Below are the code and all the weights of a small trained network. Each question names an input and a class and asks about switching units off, where a switched-off unit gives its printed mean instead of its output.

import numpy as np


def w(rows, s, z=0):
    codes = np.array(rows[::2]) - 128.0
    scale = np.full(codes.shape[1], s)
    scale[-1] = z or s
    return codes * scale


def norm(h):
    return h / np.sqrt((h * h).mean(-1, keepdims=True) + 1e-5)


def f(y):
    return np.maximum(y, 0)


def log_softmax(a):
    a = a - a.max(-1, keepdims=True)
    return a - np.log(np.exp(a).sum(-1, keepdims=True))


def net(x, mask):
    res = np.array(x, float).reshape(1, 5) / 4 @ E
    u = 0
    for l in range(3):
        y = f(norm(res) @ A[l][:, :-1].T + A[l][:, -1])
        res = res + np.where(mask[u : u + 5], y, B[l][:, -1]) @ B[l][:, :-1]
        u += 5
    return log_softmax(norm(res)[-1] @ U[:, :-1].T + U[:, -1])


A, B = {}, {}
E = w([
[139,197,99,80,3,131,193],'x0',
[185,102,158,60,108,131,95],'x1',
[127,110,98,82,190,100,186],'x2',
[159,198,123,103,181,140,45],'x3',
[161,144,200,117,63,31,131],'x4',
],0.012)
A[0] = w([
[99,175,142,135,112,84,96,2],'0.n1',
[206,216,179,65,112,181,36,16],'0.n2',
[152,209,96,164,173,136,14,30],'0.n3',
[129,175,173,32,111,124,79,54],'0.n4',
[255,112,154,90,41,144,101,58],'0.n5',
],0.0079,0.006)
B[0] = w([
[128,108,174,150,197,217,128,135],'0.n1',
[80,222,205,86,108,134,28,239],'0.n2',
[154,191,207,153,187,147,254,228],'0.n3',
[174,181,134,100,113,77,96,194],'0.n4',
[32,40,128,51,61,98,76,253],'0.n5',
],0.0078,0.0036)
A[1] = w([
[86,116,189,182,79,90,192,116],'1.n1',
[47,144,87,111,77,166,212,117],'1.n2',
[158,59,123,182,216,201,151,47],'1.n3',
[139,98,97,96,166,52,174,71],'1.n4',
[101,77,166,130,57,114,255,2],'1.n5',
],0.0095,0.0082)
B[1] = w([
[140,84,158,194,125,72,183,254],'1.n1',
[188,135,123,138,98,182,146,241],'1.n2',
[53,15,156,69,92,208,82,241],'1.n3',
[113,153,136,14,148,87,164,174],'1.n4',
[237,2,182,117,84,171,216,209],'1.n5',
],0.0087,0.0046)
A[2] = w([
[120,90,141,225,127,81,98,48],'2.n1',
[131,74,71,129,181,161,77,57],'2.n2',
[159,170,4,174,88,188,143,3],'2.n3',
[108,188,131,122,78,145,172,143],'2.n4',
[143,91,104,115,86,99,178,21],'2.n5',
],0.013,0.0071)
B[2] = w([
[67,186,88,249,95,85,54,204],'2.n1',
[17,122,161,154,202,173,113,252],'2.n2',
[147,183,2,90,47,197,5,188],'2.n3',
[172,92,24,154,161,154,113,253],'2.n4',
[135,150,169,190,127,134,238,210],'2.n5',
],0.0086,0.0042)
U = w([
[41,50,134,138,225,220,85,167],'0',
[147,145,5,120,82,224,105,148],'1',
[172,50,134,147,54,128,214,254],'2',
[165,152,97,64,93,56,167,4],'3',
[148,149,159,36,30,96,7,138],'4',
[114,104,128,44,216,58,153,12],'5',
[193,250,146,127,207,139,65,143],'6',
[87,116,163,241,112,73,80,86],'7',
],0.021,0.0045)

Each question gives the input, the list of numbers given to net, and the class t.
The units are the neurons (one row each of A and B). Each row of codes is followed by its name. A weight is (code - 128) times the scale printed after its matrix; where a second scale follows, it is the last column's (A, B and U).
mask holds one flag per neuron, layer by layer. A switched-off neuron (its flag False) gives its mean, the last column of its row in B, instead of its output. The means were averaged over made-up inputs and are rounded, as every weight is.
A unit's drop is (log p(t) with every unit on - log p(t) with that unit switched off) / (log p(t) with every unit on - log p(t) with every unit switched off).
The circuit of an input: a set's keep is (log p(t) with only the set's units on - log p(t) with every unit switched off) / (log p(t) with every unit on - log p(t) with every unit switched off). Starting from the 12 units with the biggest drops (on a tie, the unit counted first), units are removed one at a time, each time the one whose removal leaves the highest keep (on an exact tie, the one counted first), for as long as the keep stays at least 0.8.
units of the circuit, in order: the units of the circuit, biggest drop first
unit that matters most: the unit with the biggest drop
top k neurons: the k neurons with the biggest drops, biggest first
k most important neurons of layer l: the k neurons of layer l with the biggest drops, biggest first
drop of u: that unit's drop, to one decimal
input [2,-3,-4,-7,-7], class 1: top 4 neurons	[2.n3 1.n2 0.n3 0.n5]
input [-4,-8,-3,-8,-1], class 7: 2 most important neurons of layer 1	[1.n1 1.n4]
input [6,3,-1,8,-6], class 6: unit that matters most	0.n2
input [5,2,-6,6,-7], class 6: top 2 neurons	[0.n2 0.n3]
input [-2,0,-4,-4,-1], class 7: units of the circuit, in order	[2.n1 1.n1]
input [5,-6,-8,0,7], class 2: 2 most important neurons of layer 0	[0.n2 0.n4]
input [3,0,-7,3,-3], class 6: units of the circuit, in order	[0.n3 1.n3]
input [1,-8,-1,-1,3], class 2: top 3 neurons	[0.n2 1.n5 1.n2]
input [-5,-8,6,0,5], class 5: top 2 neurons	[1.n4 0.n2]
input [1,-4,6,-5,-7], class 1: top 2 neurons	[1.n2 2.n3]
input [-2,0,4,-2,0], class 5: 2 most important neurons of layer 1	[1.n4 1.n2]
input [-5,-7,-4,-5,-1], class 7: top 2 neurons	[2.n1 1.n1]
input [-5,-8,-1,-5,1], class 7: top 2 neurons	[2.n1 1.n1]
input [-8,5,-5,0,3], class 7: top 2 neurons	[2.n1 1.n3]
input [-2,0,-8,5,1], class 6: units of the circuit, in order	[0.n3]
input [2,-4,-8,5,2], class 6: drop of 0.n3	0.3
input [-3,-3,-5,-2,-1], class 7: drop of 1.n1	0.2
input [2,-8,-5,-5,-8], class 1: drop of 2.n3	0.1
